Below is a small trained network, with its code and all its weights. Each question gives an input and a class and asks what happens when units are switched off, that is, made to give their printed mean instead of their output.

import numpy as np


def w(rows, s, z=0):
    codes = np.array(rows[::2]) - 128.0
    scale = np.full(codes.shape[1], s)
    scale[-1] = z or s
    return codes * scale


def norm(h):
    return h / np.sqrt((h * h).mean(-1, keepdims=True) + 1e-5)


def f(y):
    return np.maximum(y, 0)


def log_softmax(a):
    a = a - a.max(-1, keepdims=True)
    return a - np.log(np.exp(a).sum(-1, keepdims=True))


def net(x, mask):
    res = np.array(x, float).reshape(1, 2) / 4 @ E
    u = 0
    for l in range(2):
        y = f(norm(res) @ A[l][:, :-1].T + A[l][:, -1])
        res = res + np.where(mask[u : u + 6], y, B[l][:, -1]) @ B[l][:, :-1]
        u += 6
    return log_softmax(norm(res)[-1] @ U[:, :-1].T + U[:, -1])


A, B = {}, {}
E = w([
[76,166,187,100,169,128,131,111,101,99,156],'x0',
[179,190,153,105,134,180,157,171,129,250,140],'x1',
],0.0025)
A[0] = w([
[65,60,111,183,100,64,101,74,90,118,70,144],'0.n1',
[2,120,187,75,173,112,122,65,134,55,202,81],'0.n2',
[146,94,142,140,114,162,125,102,65,135,135,60],'0.n3',
[176,120,200,72,111,154,136,165,112,212,159,200],'0.n4',
[116,192,192,82,173,150,111,114,91,155,204,40],'0.n5',
[70,76,86,132,131,87,29,105,80,76,108,2],'0.n6',
],0.0026,0.00078)
B[0] = w([
[210,76,83,59,176,133,72,146,123,182,103,219],'0.n1',
[132,155,120,196,71,212,227,80,84,171,62,253],'0.n2',
[86,98,141,177,173,140,80,103,234,81,180,128],'0.n3',
[96,115,152,132,65,96,123,72,110,3,158,238],'0.n4',
[78,184,109,84,215,142,119,174,229,175,104,209],'0.n5',
[228,109,89,84,79,168,140,132,139,90,109,214],'0.n6',
],0.0032,0.0036)
A[1] = w([
[114,135,143,73,170,119,92,191,143,117,208,91],'1.n1',
[155,100,125,84,159,70,3,121,152,126,136,74],'1.n2',
[156,110,92,95,170,43,58,165,162,122,131,57],'1.n3',
[134,134,135,141,86,168,186,108,109,137,152,254],'1.n4',
[173,115,102,134,63,113,120,158,133,103,149,168],'1.n5',
[140,108,115,152,72,124,139,129,124,167,158,190],'1.n6',
],0.005,0.00046)
B[1] = w([
[184,31,85,89,4,131,114,34,173,162,158,180],'1.n1',
[85,146,89,61,79,93,199,216,51,223,178,185],'1.n2',
[128,119,117,26,72,105,230,201,56,205,82,187],'1.n3',
[127,103,124,155,166,77,80,142,154,123,151,250],'1.n4',
[71,183,206,176,156,102,126,139,124,129,177,253],'1.n5',
[158,85,160,128,193,82,80,106,117,39,93,201],'1.n6',
],0.0047,0.0035)
U = w([
[85,155,116,170,112,145,122,203,92,142,176,63],'0',
[145,133,136,32,15,156,115,58,228,193,204,160],'1',
[171,139,221,231,210,32,38,166,156,79,179,164],'2',
[156,74,62,13,60,66,208,254,19,186,98,157],'3',
[110,140,64,128,147,167,88,186,119,119,152,13],'4',
[107,154,44,131,143,193,48,222,122,115,147,2],'5',
[46,236,162,161,230,211,199,104,174,167,82,144],'6',
[203,56,63,181,147,183,136,47,59,22,33,160],'7',
],0.0071,0.0062)

Each question gives the input, the list of numbers given to net, and the class t.
The units are the neurons (one row each of A and B). Each row of codes is followed by its name. A weight is (code - 128) times the scale printed after its matrix; where a second scale follows, it is the last column's (A, B and U).
mask holds one flag per neuron, layer by layer. A switched-off neuron (its flag False) gives its mean, the last column of its row in B, instead of its output. The means were averaged over made-up inputs and are rounded, as every weight is.
A unit's drop is (log p(t) with every unit on - log p(t) with that unit switched off) / (log p(t) with every unit on - log p(t) with every unit switched off).
The circuit of an input: a set's keep is (log p(t) with only the set's units on - log p(t) with every unit switched off) / (log p(t) with every unit on - log p(t) with every unit switched off). Starting from all 12 units, units are removed one at a time, each time the one whose removal leaves the highest keep (on an exact tie, the one counted first), for as long as the keep stays at least 0.8.
circuit, biggest first: the units of the circuit, biggest drop first
k most important neurons: the k neurons with the biggest drops, biggest first
k most important neurons of layer l: the k neurons of layer l with the biggest drops, biggest first
drop when u is switched off: that unit's drop, to one decimal
input [8,-7], class 7: circuit, biggest first -> (0.n2, 1.n5)
input [1,2], class 1: circuit, biggest first -> (0.n2, 1.n1)
input [8,-4], class 7: 3 most important neurons -> (1.n5, 0.n6, 1.n2)
input [8,-5], class 7: circuit, biggest first -> (1.n5, 0.n2)
input [5,2], class 6: 2 most important neurons -> (0.n2, 0.n5)
input [2,1], class 6: circuit, biggest first -> (0.n5)
input [5,7], class 1: circuit, biggest first -> (1.n1, 0.n2)
input [6,4], class 1: circuit, biggest first -> (1.n1, 0.n5)
input [7,-2], class 6: circuit, biggest first -> (0.n2, 0.n5)
input [8,7], class 1: circuit, biggest first -> (1.n1, 0.n2)
input [3,-1], class 6: 2 most important neurons of layer 0 -> (0.n5, 0.n4)
input [3,4], class 1: circuit, biggest first -> (0.n2, 1.n1)
input [4,6], class 1: circuit, biggest first -> (1.n1, 0.n2)
input [2,3], class 1: circuit, biggest first -> (0.n2, 1.n1)
input [4,4], class 1: circuit, biggest first -> (1.n1, 0.n2)
input [-1,-8], class 3: 3 most important neurons -> (0.n1, 1.n2, 0.n4)
input [-1,3], class 2: most important neuron of layer 0 -> (0.n1)
input [5,-4], class 7: 2 most important neurons -> (0.n2, 1.n5)
input [6,-1], class 6: drop when 0.n2 is switched off -> 0.4
input [0,8], class 1: drop when 0.n2 is switched off -> 1.8
input [-6,-7], class 3: drop when 0.n5 is switched off -> 0.0
input [4,-3], class 7: drop when 1.n5 is switched off -> 0.1
